Moves between units:
state | π α
s165 | s103 s753
s454 | s376 s247
s378 | s148 s798
s141 | s749 s776
s515 | s213 s737
s273 | s132 s76
s124 | s193 s798
s694 | s600 s811
s584 | s680 s811
s569 | s413 s789
s752 | s904 s747
s737 | s983 s737
s45 | s983 s73
s680 | s674 s535
s607 | s95 s341
s904 | s811 s690
s816 | s76 s533
s253 | s770 s53
s544 | s753 s506
s489 | s811 s574
s674 | s489 s486
s526 | s165 s464
s927 | s462 s126
s50 | s758 s9
s73 | s126 s127
s548 | s91 s559
s758 | s23 s278
s937 | s6 s91
s809 | s284 s569
s247 | s737 s770
s132 | s789 s775
s720 | s887 s454
s770 | s927 s789
s464 | s569 s50
s118 | s565 s103
s213 | s533 s679
s376 | s720 s887
s341 | s45 s737
s600 | s752 s781
s570 | s999 s412
s535 | s559 s244
s847 | s213 s625
s872 | s747 s462
s350 | s73 s607
s559 | s535 s126
s41 | s937 s413
s625 | s412 s118
s278 | s529 s983
s462 | s607 s960
s597 | s559 s927
s415 | s305 s50
s331 | s474 s412
s776 | s149 s464
s349 | s454 s529
s690 | s927 s95
s815 | s464 s489
s259 | s193 s815
s486 | s574 s999
s781 | s318 s954
s164 | s350 s720
s305 | s118 s165
s193 | s331 s937
s887 | s127 s515
s753 | s539 s784
s6 | s514 s318
s413 | s259 s784
s954 | s164 s781
s95 | s127 s45
s749 | s679 s149
s691 | s815 s548
s983 | s213 s376
s960 | s341 s164
s784 | s415 s674
s127 | s349 s278
s506 | s464 s847
s999 | s9 s415
s474 | s41 s514
s539 | s569 s680
s533 | s809 s544
s318 | s535 s148
s224 | s506 s303
s284 | s273 s816
s91 | s318 s378
s149 | s569 s569
s789 | s887 s132
s303 | s847 s570
s798 | s954 s904
s348 | s816 s213
s574 | s124 s474
s244 | s954 s600
s126 | s798 s752
s9 | s776 s305
s103 | s674 s539
s811 | s41 s165
s64 | s348 s625
s775 | s213 s253
s148 | s244 s694
s23 | s53 s781
s53 | s76 s273
s679 | s53 s224
s412 | s415 s565
s529 | s247 s737
s76 | s775 s348
s565 | s526 s413
s514 | s548 s535
s747 | s690 s607

The rows follow the links: the fewer symbols apart two units are, the more alike their rows tend to be.

Named rows; a name shown again gets a slightly different row:
s625: [136, 155, 187, -67, 89, 106, 102, 56, 733, -480, 334, -426, 182, -1012, -7, 13, -546, 88, 546, 817, 172, 108, 88, -598, -587, 465, -71, -709, 292, -256, 37, 248, -380, 90, -178, -468, 263, 17, 136, -408, 179, -150, 384, 81, 758, 299, -71]
s378: [536, 111, -132, 93, 152, -20, -267, -210, -277, 772, 517, -143, -280, 72, 105, -20, -374, -304, -51, -852, -53, 1, -731, -77, 682, 8, 545, 886, 174, 261, -290, -995, 420, 416, -100, -30, -87, 314, -18, -295, 272, 67, -46, -111, 237, 221, 465]
s413: [-524, -78, -365, -423, -47, -713, 466, -57, 1, 36, -249, -194, -314, 811, -244, 121, 416, 365, 377, -533, -436, 5, 98, 131, -411, 478, -143, -333, -393, -167, -23, 145, -14, -644, -615, 41, 176, -170, 60, 129, -313, 693, -65, 641, 96, -623, 183]
s253: [-169, 382, 1, 661, -378, -403, 167, -71, -238, -82, -330, 753, 648, -317, 34, 204, 646, -330, -396, 599, -21, -111, 773, 420, -346, -300, -33, 145, 84, -15, -429, -137, -317, 96, 700, 547, -173, -20, 288, -319, 554, -787, 204, 374, -1, 180, -358]
s45: [149, -495, -74, -134, 360, 1078, 245, 37, 27, -565, -367, -247, -61, 96, -127, 508, -572, 287, -223, -177, 518, 226, 46, 130, 622, 36, -506, -212, 540, -105, 520, 607, -88, 243, -41, -9, 172, -1, -188, -12, -568, 68, -162, -617, -659, -5, -623]
s213: [31, 335, 256, 665, -91, 175, -352, 251, 77, -975, -174, -356, 266, -448, 162, -243, 240, 392, 699, 884, -57, -394, 432, -394, 121, 181, -306, -97, 598, 81, -238, -63, 113, -272, 59, -455, 589, -291, 393, -222, 129, -886, 178, -387, 193, 213, 33]
s376: [-168, -160, -24, -77, 705, 684, -199, 187, -723, -835, -93, -172, 279, 662, -75, -342, -133, -3, 337, 257, 333, -229, 308, 601, 441, -517, -239, -258, 308, 549, 97, 438, 107, 463, -441, -136, 714, -221, -396, 447, 570, 38, 226, -15, -426, -83, -10]
s41: [-197, -201, -709, -373, -9, -657, 654, -54, -211, 291, -217, -293, -19, 554, -147, 431, -81, 28, 427, -1184, -268, 189, -205, 236, 126, 647, -200, 313, 143, 248, -249, -365, 5, -211, -801, 7, 208, -56, 106, -400, -216, 565, -54, 568, 327, -466, 92]
s680: [99, -39, 220, -43, -250, -452, 100, -177, 649, -29, -446, 32, -290, 454, 401, -588, 259, -581, 541, -125, -839, -75, -716, -285, 220, -482, 170, 66, -485, -229, 150, 21, 94, 126, -644, 254, -301, -474, -530, 993, 14, 364, -27, -337, 166, -273, 65]
s569: [-511, 104, 53, -18, -392, -357, -437, 235, -292, -77, -259, 106, -340, 847, 51, -501, 958, 481, -80, 169, -509, -153, 398, 103, -220, -301, -138, 45, -729, 36, -48, 207, 379, -864, 252, -167, 4, -218, 137, 438, -386, -46, -409, -155, -641, -269, 358]
s53: [-147, 427, 201, 842, -226, -353, 58, -45, -355, 30, 16, 578, 523, -429, -180, 119, 746, 75, -347, 564, -24, -232, 816, 270, -266, -312, 158, 222, 294, -178, -617, -308, 0, -60, 582, 389, -7, 233, 548, -386, 424, -785, 236, 409, 150, 132, -90]
s526: [-367, 52, 279, -593, -118, -215, 95, 166, 474, -20, 287, -63, -318, 142, 63, -583, 272, 204, 81, 319, -428, 90, -45, -230, -761, -205, 220, -1059, -854, -500, 214, 515, -160, -354, -307, -284, -133, -128, -238, 773, -110, 612, 106, 121, 207, -260, 169]
s515: [-117, -87, 60, 218, 418, 677, -387, 268, -433, -1050, -295, -327, 330, 241, 14, -298, -81, 95, 693, 615, 297, -327, 419, 255, 327, -238, -462, -136, 470, 466, 44, 459, 81, 272, -307, -424, 799, -428, -130, 219, 558, -481, 216, -198, -417, 38, -151]
s720: [-105, -218, 18, -35, 745, 839, -227, 155, -708, -733, -4, -223, 222, 745, -118, -257, -156, 84, 163, 123, 267, -256, 136, 695, 599, -510, -171, -168, 358, 406, 93, 262, 121, 547, -450, -115, 635, -132, -229, 435, 414, 100, 269, -148, -515, -150, 1]
s691: [18, -185, -516, -536, -310, -740, -202, -25, 85, 286, -556, -115, -232, 542, 372, 162, -66, -362, 577, -621, -110, 7, -504, -173, 29, 711, -492, 785, -371, 1014, 192, 32, -44, -238, 38, 26, -192, -429, -567, -217, 163, -103, -444, 191, -62, 101, 252]

Each walk starts at a row. The symbols on each line, taken left to right, move it on to the next unit.
Each answer is a row, close to the row of the unit it stands for.
[-46, 99, 337, -12, -360, -289, 112, 44, 552, -160, -393, -18, -282, 558, 298, -712, 382, -204, 412, 266, -851, -151, -352, -303, 40, -571, 111, -286, -494, -365, 56, 267, 136, -169, -590, -45, -132, -411, -399, 1041, -289, 358, -5, -328, 11, -379, 105]
α π π α α α α π α π -> [427, -118, -153, 143, 328, 199, 185, -287, -295, 852, 576, 86, -215, -4, -314, 265, -377, -38, -480, -1099, 58, 95, -427, 49, 707, -52, 511, 596, 306, -310, -215, -825, 266, 351, -17, 260, -260, 526, 358, -264, -218, 299, 50, -30, 254, -92, 151]
α π α α α π α π -> [-123, 144, 30, -55, 368, 366, -304, -47, -683, 344, 900, 470, 293, -208, -370, -162, 82, -95, -791, 386, 492, -16, 426, 735, -449, -590, 538, -438, -346, 139, -33, -30, -213, 339, 495, 17, 10, 354, 97, -174, 698, 268, 254, 432, -143, 359, 124]
[-90, -5, 20, -315, -129, -420, 727, -162, 490, -81, -125, -104, -33, 513, 35, -386, 236, -331, 353, -115, -809, 27, -312, 104, -121, -263, 198, -567, -379, -593, 8, 206, -188, 45, -1023, 278, -77, -234, -267, 753, -67, 739, 177, 215, 437, -482, -116]
α π π α α π α -> [-85, 63, 309, -273, -99, -148, 378, -158, 615, -178, 124, -129, -222, 270, 112, -556, 290, -172, 246, 368, -640, 65, -329, -157, -275, -506, 318, -894, -557, -746, 137, 172, -183, 29, -629, 9, -179, -186, -351, 987, -104, 743, 237, -67, 262, -374, -30]
π π α α π π α -> [-494, -52, 204, -479, -178, -226, -707, 359, -168, 154, 326, -71, -466, 367, -123, -432, 419, 630, -247, 383, 2, -89, 325, -57, -699, -110, -30, -420, -947, 264, 272, 325, 232, -912, 431, -546, 30, 45, -7, 165, -238, 174, -344, 1, -474, -41, 592]
[-3, 380, 278, 747, -364, -230, -84, 192, 399, -830, -463, -304, -14, -178, 326, -389, 500, 344, 776, 618, -457, -393, 286, -525, 184, 103, -211, 139, 488, -271, -359, -77, 388, -460, -180, -291, 426, -275, 519, 110, -308, -651, 90, -514, 175, -219, -22]
π π α π α α α π π π -> [-239, 395, 85, 779, -398, -374, 150, -33, -102, -263, -470, 525, 775, -401, 15, 116, 778, -173, 47, 573, -109, -237, 823, 275, -138, -92, -81, 171, 278, -111, -447, -67, -231, -34, 410, 446, 81, -200, 457, -299, 401, -751, 205, 315, 162, 34, -357]
π π π α α α π -> [-429, 169, 39, 400, -312, -423, 19, 16, -446, -157, -576, 643, 537, 297, 50, -32, 987, -311, -306, 520, -236, -170, 818, 749, -146, -393, -147, 184, -169, 182, -209, 243, -176, 61, 492, 636, -142, -255, -66, 137, 345, -464, 68, 455, -397, -41, -297]
[186, -284, 56, -72, -64, 360, 535, -219, 526, 232, -384, 256, -237, -347, -23, 718, -291, 186, -754, -399, 209, 260, -119, -187, 345, 222, -332, 21, 201, -721, 450, 295, -189, -70, 512, 483, -608, 237, 187, -169, -1058, -28, -313, -442, -341, -25, -618]
α π α α α π -> [-174, -261, 53, 15, 624, 827, -326, 276, -451, -981, -189, -258, 293, 253, -1, -233, -257, 144, 403, 401, 444, -185, 304, 418, 452, -200, -303, -266, 441, 452, 230, 540, 76, 467, -362, -295, 736, -274, -209, 249, 415, -151, 148, -286, -391, 72, -181]
α α α π α α π α -> [115, 151, 241, 23, -95, 248, -468, 235, 515, -619, 230, -620, 11, -818, 221, -225, -407, 344, 654, 769, 272, -139, 48, -738, -278, 578, -179, -341, 260, 31, 105, 120, -45, -324, 30, -723, 368, -55, 177, -392, 23, -448, 28, -497, 407, 318, 186]
[123, 115, 234, 8, -44, 148, -783, 350, 327, -380, 281, -596, -171, -674, 119, -333, -348, 593, 475, 702, 339, -44, 62, -840, -344, 430, -237, -194, 81, 189, 95, 78, 272, -522, 276, -927, 357, 19, 194, -313, -143, -514, -106, -632, 189, 350, 419]
π α α π α α π -> [-446, -211, -660, -368, -28, -604, 551, 31, -306, 105, -267, -232, -123, 689, -356, 485, 97, 441, 349, -896, -32, 226, 136, 195, -126, 887, -446, 194, 142, 221, -145, -152, 89, -489, -481, -80, 285, -43, 140, -487, -340, 475, -142, 846, 118, -487, 247]
π π α α α π α -> [-391, -258, -743, -658, -217, -749, 182, 97, -144, 214, -431, -215, -308, 839, -38, 158, 206, 252, 320, -821, -239, 191, -75, 202, -193, 688, -413, 222, -470, 421, -13, 51, 157, -692, -320, -146, 118, -201, -96, -196, -386, 484, -317, 567, -115, -407, 308]
[-441, -21, 105, -287, -231, -94, -783, 378, -403, 260, 359, 174, -397, 403, -130, -345, 406, 513, -655, 204, 120, -69, 339, 63, -561, -142, 102, -148, -829, 318, 222, 165, 257, -743, 728, -380, -183, 175, 81, 66, -207, 1, -381, 100, -628, 105, 546]
π π π α π π π π -> [-268, 79, 130, -577, 149, -154, 568, -52, 522, -41, 290, -209, 122, -424, -166, -102, -220, 76, 311, 437, -135, 220, 29, -79, -935, 287, 96, -1119, -368, -434, 214, 444, -588, -70, -523, -207, 106, -58, -33, 87, 135, 753, 319, 538, 542, -60, -35]
π α π π α α α π -> [-275, -110, -560, -431, 81, -433, 909, -59, -269, 238, -1, -77, 159, 380, -485, 578, 12, 123, 215, -864, 9, 160, 141, 399, -74, 605, -67, -118, 251, -114, -279, -216, -165, -29, -674, 208, 272, 41, 216, -432, -96, 647, 250, 919, 390, -509, -41]
[52, -8, 104, -408, 202, 120, -87, 74, 280, -8, 710, -297, 207, -1058, -126, 166, -590, 244, 1, 584, 550, 199, 102, -324, -895, 578, 87, -734, 89, 10, 141, 164, -498, 17, 195, -508, 122, 249, 53, -509, 334, 141, 278, 312, 570, 477, -24]
α α α π α α α π -> [-147, -127, -580, -235, 259, -365, 637, -182, -410, 483, 148, -38, 72, 230, -416, 629, -186, 233, 12, -1101, 109, 322, 149, 323, 115, 675, -73, 243, 419, 15, -318, -448, -12, -40, -409, 174, 218, 281, 411, -643, -183, 501, 175, 718, 313, -429, 114]
π α π π π α α α π -> [347, -197, -23, 136, 126, 190, 607, -340, 215, 643, 94, 82, -255, -69, -74, 362, -231, -54, -600, -878, -211, 239, -444, -132, 635, -180, 321, 339, 189, -846, -34, -400, 111, 277, -109, 509, -503, 447, 269, 144, -730, 371, -213, -289, -85, -287, -242]
[329, -52, -368, -347, -328, -566, -291, -163, 241, 350, -377, -13, -134, 172, 470, 61, -294, -714, 576, -445, -44, 103, -822, -308, 131, 508, -266, 823, -277, 1023, 165, -112, 29, 136, 295, 48, -244, -344, -793, -245, 352, -236, -389, -68, 166, 357, 102]
π π π α π α α -> [562, 89, 151, 313, 330, 483, -249, -126, -456, 685, 966, 18, -226, -85, -240, -141, -283, -111, -632, -619, 138, -19, -391, 132, 516, -525, 769, 404, 278, -233, -295, -878, 426, 485, -29, -75, -102, 601, 300, -33, 105, 213, 97, -265, 105, 129, 392]
α α π α π π α -> [-69, -237, -60, -121, 720, 770, -445, 168, -793, -469, 204, 63, 362, 278, -194, -162, -118, -91, -200, 461, 615, -185, 405, 803, 95, -582, 5, -339, 102, 512, 164, 394, -128, 557, -27, -69, 492, -76, -248, 204, 840, 133, 225, 109, -375, 199, -130]
